Here is a tiny trained network, its code and every weight. The questions are about switching its units off for an input and a class, where a switched-off unit gives its printed mean instead of its output.

import numpy as np


def w(rows, s, z=0):
    codes = np.array(rows[::2]) - 128.0
    scale = np.full(codes.shape[1], s)
    scale[-1] = z or s
    return codes * scale


def f(y):
    return y / 2 * (1 + np.tanh(0.7978845608 * (y + 0.044715 * y**3)))


def log_softmax(a):
    a = a - a.max(-1, keepdims=True)
    return a - np.log(np.exp(a).sum(-1, keepdims=True))


def net(x, mask):
    res = np.array(x, float).reshape(1, 6) / 4 @ E
    y = f(res @ A[0][:, :-1].T + A[0][:, -1])
    res = res + np.where(mask, y, B[0][:, -1]) @ B[0][:, :-1]
    return log_softmax(res[-1] @ U[:, :-1].T + U[:, -1])


A, B = {}, {}
E = w([
[106,143,117,117,107,134,160,188,121,193,128],'x0',
[111,131,114,111,99,110,156,124,181,156,162],'x1',
[118,106,140,105,93,120,139,124,136,159,119],'x2',
[123,67,67,158,202,52,92,216,219,100,55],'x3',
[116,75,107,93,125,139,120,84,117,131,124],'x4',
[51,206,49,179,12,88,57,94,94,163,78],'x5',
],0.011)
A[0] = w([
[157,59,225,83,176,128,196,194,142,102,109,177],'neuron 1',
[92,154,97,156,76,52,62,107,126,150,48,175],'neuron 2',
[168,195,180,153,106,179,200,19,35,176,146,2],'neuron 3',
[150,114,102,131,161,173,185,154,158,169,157,198],'neuron 4',
[125,88,76,109,174,2,109,193,128,103,103,84],'neuron 5',
[91,171,24,171,45,69,97,127,83,97,73,166],'neuron 6',
[161,125,153,123,170,154,93,148,108,151,104,168],'neuron 7',
[140,35,92,195,163,72,84,172,209,158,15,63],'neuron 8',
[218,44,137,129,173,192,185,204,122,91,192,170],'neuron 9',
[27,159,86,218,94,91,21,94,113,178,65,180],'neuron 10',
[243,68,145,49,192,92,221,161,128,100,124,159],'neuron 11',
],0.0075,0.0019)
B[0] = w([
[69,158,31,129,160,84,146,44,247,135,61,232],'neuron 1',
[121,71,82,100,125,106,113,75,148,132,53,217],'neuron 2',
[170,166,123,170,97,239,79,123,89,177,233,227],'neuron 3',
[88,166,144,127,192,133,161,121,155,108,147,168],'neuron 4',
[183,119,111,174,95,156,109,254,7,228,184,209],'neuron 5',
[78,169,111,79,149,39,162,93,101,68,103,237],'neuron 6',
[102,128,153,168,96,108,177,106,112,114,153,146],'neuron 7',
[215,116,209,136,42,178,4,162,74,230,231,241],'neuron 8',
[110,149,165,138,151,91,148,131,162,74,108,232],'neuron 9',
[79,86,133,132,142,88,180,120,181,102,62,249],'neuron 10',
[61,90,126,148,206,99,175,166,155,98,100,239],'neuron 11',
],0.0087,0.014)
U = w([
[91,127,51,120,176,70,174,48,139,44,24,253],'0',
[207,128,130,129,121,163,54,76,76,181,254,3],'1',
],0.0099,0.0006)

Each question gives the input, the list of numbers given to net, and the class t.
The units are the neurons (one row each of A and B). Each row of codes is followed by its name. A weight is (code - 128) times the scale printed after its matrix; where a second scale follows, it is the last column's (A, B and U).
mask holds one flag per neuron, in row order. A switched-off neuron (its flag False) gives its mean, the last column of its row in B, instead of its output. The means were averaged over made-up inputs and are rounded, as every weight is.
A unit's drop is (log p(t) with every unit on - log p(t) with that unit switched off) / (log p(t) with every unit on - log p(t) with every unit switched off).
k most important neurons: the k neurons with the biggest drops, biggest first
drop of u: that unit's drop, to one decimal
input [-2,-1,0,6,7,2], class 1: most important neuron : (neuron 8)
input [1,8,-6,-6,-2,6], class 0: 4 most important neurons : (neuron 8; neuron 10; neuron 6; neuron 5)
input [5,4,8,-5,8,5], class 0: 3 most important neurons : (neuron 8; neuron 10; neuron 5)
input [4,8,-1,-4,-7,4], class 0: 4 most important neurons : (neuron 8; neuron 5; neuron 6; neuron 10)
input [-3,1,-8,6,-5,-5], class 1: 4 most important neurons : (neuron 8; neuron 5; neuron 10; neuron 6)
input [-8,-2,-7,4,-5,3], class 1: 2 most important neurons : (neuron 8; neuron 1)
input [5,3,-1,-7,-8,7], class 0: 3 most important neurons : (neuron 8; neuron 10; neuron 6)
input [-7,-1,-5,-7,6,-7], class 0: 2 most important neurons : (neuron 8; neuron 11)
input [6,-7,-3,-7,2,-7], class 0: 2 most important neurons : (neuron 8; neuron 1)
input [8,-6,-7,-2,6,0], class 1: 2 most important neurons : (neuron 1; neuron 10)
input [2,-4,4,8,-1,2], class 1: drop of neuron 8 : 0.2
input [-1,2,5,5,1,-1], class 1: drop of neuron 4 : 0.0
input [4,-3,8,6,-6,-4], class 1: drop of neuron 8 : 1.6
